Below is a small trained network, with its code and all its weights. Each question gives an input and a target symbol and asks what happens when units are switched off, that is, made to give their printed mean instead of their output.

import numpy as np


def w(rows, s, z=0):
    codes = np.array(rows[::2]) - 128.0
    scale = np.full(codes.shape[1], s)
    scale[-1] = z or s
    return codes * scale


def norm(h):
    return h / np.sqrt((h * h).mean(-1, keepdims=True) + 1e-5)


def f(y):
    return np.maximum(y, 0)


def softmax(a):
    e = np.exp(a - a.max(-1, keepdims=True))
    return e / e.sum(-1, keepdims=True)


def log_softmax(a):
    a = a - a.max(-1, keepdims=True)
    return a - np.log(np.exp(a).sum(-1, keepdims=True))


def net(x, mask):
    ids = ['αδεζηθλμπσφψω'.index(c) for c in x.split()]
    T = len(ids)
    res = E[ids] + P[:T]
    u = 0
    for l in range(2):
        r = norm(res)
        for j in range(2):
            rows = slice(4 * j, 4 * j + 4)
            q, k, v = (r @ M[l][rows].T for M in (Q, K, V))
            z = softmax(np.where(np.tri(T) > 0, q @ k.T / 4**0.5, -1e9)) @ v
            o = O[l][rows]
            res = res + np.where(mask[u + j], z, o[:, -1]) @ o[:, :-1]
        u += 2
        y = f(norm(res) @ A[l][:, :-1].T + A[l][:, -1])
        res = res + np.where(mask[u : u + 4], y, B[l][:, -1]) @ B[l][:, :-1]
        u += 4
    return log_softmax(norm(res)[-1] @ U[:, :-1].T + U[:, -1])


Q, K, V, O, A, B = {}, {}, {}, {}, {}, {}
E = w([
[141,120,114,185,143,74,100,148],'α',
[148,133,145,136,158,93,105,191],'δ',
[192,171,91,140,139,135,133,118],'ε',
[191,124,110,106,200,93,164,196],'ζ',
[177,101,178,121,122,222,156,172],'η',
[90,112,139,157,117,42,166,96],'θ',
[140,118,135,142,131,77,169,136],'λ',
[162,87,128,156,113,201,125,166],'μ',
[86,170,135,159,101,113,135,108],'π',
[60,170,59,83,175,67,183,89],'σ',
[51,137,75,195,164,234,91,134],'φ',
[34,68,92,122,168,95,91,146],'ψ',
[1,89,153,34,196,64,115,134],'ω',
],0.016)
P = w([
[145,118,87,102,112,89,158,37],'0',
[181,114,121,186,195,114,176,122],'1',
[49,107,171,159,151,129,253,170],'2',
[137,138,70,145,96,79,127,142],'3',
[171,100,126,191,213,124,113,105],'4',
[60,134,237,178,139,159,157,201],'5',
[133,128,86,141,83,75,122,148],'6',
[159,96,143,172,209,142,105,87],'7',
[99,106,248,94,83,117,129,169],'8',
[115,138,78,150,104,68,119,158],'9',
[170,103,142,186,211,138,110,102],'10',
[73,117,239,110,98,108,130,165],'11',
[116,131,96,144,89,77,117,146],'12',
[174,108,147,184,208,150,114,95],'13',
],0.012)
Q[0] = w([
[195,186,181,236,153,93,86,160],'0.h1',
[139,79,131,123,152,63,141,230],'0.h1',
[150,63,142,255,181,160,154,32],'0.h1',
[148,103,244,55,55,184,148,124],'0.h1',
[207,118,204,111,101,83,67,192],'0.h2',
[123,83,41,106,151,126,191,149],'0.h2',
[110,113,176,194,151,82,116,155],'0.h2',
[153,163,82,233,133,131,208,97],'0.h2',
],0.0065)
K[0] = w([
[183,209,79,110,119,133,79,124],'0.h1',
[175,121,96,183,139,112,41,105],'0.h1',
[112,111,116,98,141,250,141,119],'0.h1',
[169,140,255,165,61,132,170,149],'0.h1',
[176,117,99,150,133,160,47,123],'0.h2',
[151,203,79,41,67,130,76,44],'0.h2',
[102,54,83,112,101,124,199,173],'0.h2',
[79,53,119,84,163,121,132,167],'0.h2',
],0.0063)
V[0] = w([
[138,131,13,129,145,34,38,111],'0.h1',
[139,115,32,120,226,170,105,106],'0.h1',
[106,182,141,157,104,106,139,209],'0.h1',
[210,112,114,101,182,155,112,210],'0.h1',
[118,105,43,238,184,152,45,35],'0.h2',
[17,118,165,172,134,143,248,94],'0.h2',
[56,214,154,78,16,165,78,88],'0.h2',
[89,67,151,70,138,118,165,253],'0.h2',
],0.0049)
O[0] = w([
[130,83,129,70,130,195,150,64,190],'0.h1',
[195,147,93,78,107,128,100,226,190],'0.h1',
[80,125,116,63,96,64,81,155,118],'0.h1',
[104,118,123,41,204,92,44,24,159],'0.h1',
[50,125,125,111,151,79,122,105,173],'0.h2',
[100,159,115,173,153,141,109,254,160],'0.h2',
[218,139,76,170,126,123,162,55,1],'0.h2',
[199,170,174,153,174,96,179,137,124],'0.h2',
],0.0058)
A[0] = w([
[146,107,164,252,213,176,104,77,132],'0.n1',
[139,114,106,173,99,63,186,156,59],'0.n2',
[3,103,174,85,123,127,182,173,247],'0.n3',
[160,250,54,8,79,97,123,189,250],'0.n4',
],0.0053,0.0022)
B[0] = w([
[86,136,86,65,230,134,125,135,196],'0.n1',
[228,127,166,134,132,128,62,110,150],'0.n2',
[166,195,169,177,194,166,111,126,253],'0.n3',
[107,141,181,49,100,141,1,175,205],'0.n4',
],0.0099,0.0063)
Q[1] = w([
[146,154,98,156,166,180,164,95],'1.h1',
[77,122,112,140,133,108,156,154],'1.h1',
[119,153,143,175,8,112,142,179],'1.h1',
[91,183,139,119,94,149,138,181],'1.h1',
[126,141,132,130,167,77,142,119],'1.h2',
[111,136,138,140,100,109,111,144],'1.h2',
[112,84,133,112,145,141,141,175],'1.h2',
[90,151,154,160,63,113,137,135],'1.h2',
],0.013)
K[1] = w([
[125,131,112,127,122,157,168,67],'1.h1',
[59,117,163,128,222,157,152,134],'1.h1',
[134,144,201,145,195,139,73,198],'1.h1',
[71,118,211,60,151,147,85,204],'1.h1',
[189,150,157,82,200,126,182,126],'1.h2',
[68,128,132,132,183,117,92,188],'1.h2',
[162,98,174,127,101,163,136,178],'1.h2',
[1,192,138,211,143,96,140,169],'1.h2',
],0.0094)
V[1] = w([
[2,134,138,99,110,88,82,19],'1.h1',
[182,148,162,250,48,113,211,92],'1.h1',
[225,230,157,103,41,18,140,147],'1.h1',
[96,168,134,162,214,31,157,210],'1.h1',
[133,141,34,192,158,77,72,195],'1.h2',
[219,127,196,148,177,120,145,193],'1.h2',
[148,39,144,171,37,59,93,174],'1.h2',
[115,148,138,152,82,73,194,32],'1.h2',
],0.0071)
O[1] = w([
[165,127,68,114,92,89,36,219,143],'1.h1',
[53,174,116,150,115,191,83,154,1],'1.h1',
[107,170,77,186,254,60,133,192,88],'1.h1',
[37,46,84,71,140,96,129,165,124],'1.h1',
[156,158,37,206,122,134,149,134,150],'1.h2',
[167,118,115,60,93,128,80,70,169],'1.h2',
[209,160,138,158,77,102,175,143,63],'1.h2',
[102,110,119,47,227,50,83,151,30],'1.h2',
],0.0079,0.0096)
A[1] = w([
[141,103,194,100,242,132,134,95,2],'1.n1',
[115,177,225,83,135,82,159,190,39],'1.n2',
[90,136,158,92,102,2,107,124,120],'1.n3',
[210,75,69,98,183,127,200,33,94],'1.n4',
],0.0076,0.0035)
B[1] = w([
[199,119,114,97,115,125,167,211,255],'1.n1',
[91,70,111,155,81,148,200,248,194],'1.n2',
[106,156,145,183,157,145,191,90,192],'1.n3',
[19,114,140,167,85,97,134,160,202],'1.n4',
],0.013,0.0047)
U = w([
[82,219,91,58,200,124,128,87,252],'α',
[75,50,79,72,72,133,86,77,89],'δ',
[254,200,151,203,213,120,137,155,16],'ε',
[192,180,90,68,80,154,27,143,176],'ζ',
[181,140,63,155,1,171,196,93,156],'η',
[142,69,51,224,131,76,114,125,172],'θ',
[188,98,93,58,120,91,167,155,52],'λ',
[202,168,233,149,123,209,160,74,73],'μ',
[56,199,138,218,148,142,120,113,206],'π',
[59,140,36,134,96,183,186,158,188],'σ',
[60,237,151,214,109,193,81,154,104],'φ',
[57,87,221,58,185,147,115,90,98],'ψ',
[64,98,186,109,102,77,93,182,78],'ω',
],0.0078,0.0026)

Each question gives the input, a string of symbols that net reads in full, and the target symbol t.
The units are the heads (4 rows each of Q, K, V and O) and the neurons (one row each of A and B). Each row of codes is followed by its name. A weight is (code - 128) times the scale printed after its matrix; where a second scale follows, it is the last column's (O, A, B and U).
mask holds one flag per unit, layer by layer, with each layer's heads first. A switched-off unit (its flag False) gives its mean, the last column of its rows in O or B, instead of its output. The means were averaged over made-up inputs and are rounded, as every weight is.
A unit's drop is (log p(t) with every unit on - log p(t) with that unit switched off) / (log p(t) with every unit on - log p(t) with every unit switched off).
The circuit of an input: a set's keep is (log p(t) with only the set's units on - log p(t) with every unit switched off) / (log p(t) with every unit on - log p(t) with every unit switched off). Starting from all 12 units, units are removed one at a time, each time the one whose removal leaves the highest keep (on an exact tie, the one counted first), for as long as the keep stays at least 0.8.
units of the circuit, in order: the units of the circuit, biggest drop first
most important unit: the unit with the biggest drop
top k neurons: the k neurons with the biggest drops, biggest first
top k neurons in layer l: the k neurons of layer l with the biggest drops, biggest first
which heads matter: for each layer, one digit per head in row order, 1 if its drop is at least 0.15 and else 0, layers parted by /
input α η ε α ζ ε σ ε φ π σ, target ζ: most important unit	1.h1
input α ψ σ ψ θ, target ζ: units of the circuit, in order	[1.h1 0.h2 0.h1 0.n1]
input ε λ λ μ ε ζ θ, target π: which heads matter	00 / 10
input μ η ζ, target μ: top 3 neurons in layer 0	[0.n3 0.n2 0.n4]
input α μ ε ε λ ε ε φ ω δ μ, target ζ: which heads matter	11 / 10
input ε μ λ ψ ζ μ σ θ λ σ ε η ω μ, target ε: units of the circuit, in order	[1.h1 0.h2 0.n1]
input σ ζ μ α ζ θ σ η μ σ ε, target θ: which heads matter	00 / 11
input σ θ λ φ ζ ε η ε μ α ζ, target θ: top 2 neurons in layer 0	[0.n3 0.n4]
input φ η ε φ ε η λ φ ε ω α, target η: units of the circuit, in order	[0.h1 1.h2 0.n3]
input σ λ μ μ φ ε ε ζ θ α ε, target θ: units of the circuit, in order	[1.n4 1.h1 0.n4]
input θ σ η ψ α μ σ φ δ μ ψ, target φ: which heads matter	10 / 10
input η φ ε α μ, target ψ: units of the circuit, in order	[1.h2 0.n1]
input η λ φ α α, target ψ: units of the circuit, in order	[1.h2 1.h1]
input ψ α ε σ ε φ θ σ μ σ ψ, target δ: top neuron	[0.n4]
input ω λ ε φ μ ε ψ, target δ: top 2 neurons	[1.n1 1.n2]
input λ μ ψ ω ε η α λ μ η ψ, target α: top 3 neurons in layer 0	[0.n2 0.n4 0.n1]
input μ λ α η ε ψ ζ η μ φ ψ, target μ: units of the circuit, in order	[1.h1 0.n3]
input α σ ε ω σ η μ π σ η δ, target ζ: units of the circuit, in order	[1.h1 0.h2 0.n1 0.h1]
input ω α α σ θ α ε ω ε ε μ, target σ: which heads matter	00 / 01
input μ θ δ ε ψ μ ψ η μ λ ω, target μ: top 2 neurons	[0.n3 0.n4]
input ζ θ μ μ π μ λ, target ε: which heads matter	00 / 11
input μ π μ δ ε σ μ δ, target μ: units of the circuit, in order	[1.h1 0.n4]
input η σ δ σ ε α ζ ω σ ε λ, target ψ: top 2 neurons	[0.n4 1.n4]
input μ μ ε φ μ λ μ λ μ λ ε, target μ: units of the circuit, in order	[1.h1]
input η δ ε α η μ η λ σ ε λ, target ψ: top 3 neurons	[0.n4 1.n4 0.n1]
input ε α ε λ ζ ζ φ η λ α ε φ μ π, target ε: units of the circuit, in order	[0.h2 1.h1]
